B =
[[-2, 25, -14, 3, 35, -6, -16, 0, -10, 12, -30, 27, -3],
 [-9, 12, -35, -24, -18, 6, -21, -13, -30, -34, -37, -33, 2],
 [9, -30, -12, 15, 8, -5, -8, -6, -20, 1, -13, -12, 4],
 [2, 0, 18, 10, -7, 8, -12, -5, 1, 16, 15, -14, 22],
 [-5, 11, 17, -13, -8, 0, 7, 7, 19, -11, -7, 4, 21],
 [12, 3, -17, 17, -18, 18, -32, -31, -12, 26, 23, -19, 15]]
Indices start at 0.
Report the entry in row 2 and column 1.
Answer: -30
Report the entry in row 2 and column 2.
Answer: -12
Report the entry in row 0 and column 2.
Answer: -14
Report the entry in the top-right corner.
Answer: -3
Report the entry in row 2 and column 0.
Answer: 9
Report the bottom entry of the column that holds the smallest entry.
Answer: 23
Report the entry just right of -9.
Answer: 12
The entry just left of the largest entry is 3
Report the entry in row 1 and column 0.
Answer: -9
The entry directly below the largest entry: -18
The entry just left of 19 is 7
Report the entry in row 1 and column 2.
Answer: -35
Report the largest entry.
Answer: 35
Report the entry in row 0 and column 0.
Answer: -2
The bottom entry of the column that holds the largest entry: -18
The entry just left of -11 is 19
Report the entry directly above the smallest entry.
Answer: -30
The bottom-left entry is 12
The entry just right of -16 -> 0
Report the entry just right of the largest entry.
Answer: -6

W =
[[ 12  20  23  21  21  19]
 [ 24   9  12   4  -5   3]
 [ 21  11 -15 -21 -17  -3]
 [  8  -4 -15 -29 -26 -22]
 [ -7 -20 -36 -33 -34 -24]]
Counting starts at 0.
Report the bottom entry of the column that holds the smallest entry.
Answer: -36
Report the bottom-right entry.
Answer: -24
The entry in the top-left corner: 12
Report the entry at row 1, column 2.
Answer: 12
The entry in the bottom-left corner is -7
The entry just right of 4 is -5
The entry in row 2 and column 1 is 11
Report the entry in row 0 and column 2.
Answer: 23
Report the entry directly above -22.
Answer: -3
The entry in row 1 and column 0: 24
The entry at row 0, column 1: 20
The entry in the top-right corner: 19
Report the entry at row 2, column 0.
Answer: 21

 12   20   14   -4   18   -3    2
 -2    7    4   25    5   -1    0
-31   19    5   -5    8   -2    1
  7    5   -5    9   -6    2    0
 11    9    3   11   31   -6    2
Counting starts at 0.
The entry directly below -31: 7
Give the entry in the top-right corner.
2
Give the top entry of the column that holds the smallest entry.
12
The entry at row 2, column 0: -31
Give the entry just right of the smallest entry.
19
The entry in row 0 and column 1 is 20
Give the bottom-right entry.
2
Give the entry in the bottom-left corner.
11
Give the entry just right of -4.
18
Give the entry just right of 3.
11
The entry just right of the centre entry: 8
Give the entry just right of the largest entry.
-6
The entry at row 1, column 0 is -2

Read these off the array that follows.
1) Find the entry in the bottom-right corner.
2) Find the entry just left of -0.146.
3) Find the entry just right of 0.004.
4) Find the entry directly below -0.152.
5) Find the entry just right of the largest entry.
6) Find the entry in the bottom-left corner.
7) Find the entry just right of 0.150.
8) Find the entry just left of -0.061.
-0.069	-0.152	0.019	-0.139	-0.253	-0.016
-0.065	-0.107	0.025	-0.118	-0.279	-0.027
0.171	0.020	-0.075	-0.155	-0.074	-0.163
0.163	-0.016	-0.085	-0.145	-0.068	-0.175
-0.020	0.004	-0.156	0.029	0.148	-0.061
-0.081	-0.121	0.021	-0.128	-0.270	-0.036
-0.005	0.010	-0.130	0.023	0.151	-0.098
-0.246	-0.093	-0.051	0.058	-0.032	0.071
-0.055	-0.101	0.043	-0.129	-0.250	-0.012
-0.039	0.026	-0.134	0.002	0.150	-0.084
0.146	-0.001	-0.066	-0.126	-0.066	-0.146
1) -0.146
2) -0.066
3) -0.156
4) -0.107
5) 0.020
6) 0.146
7) -0.084
8) 0.148
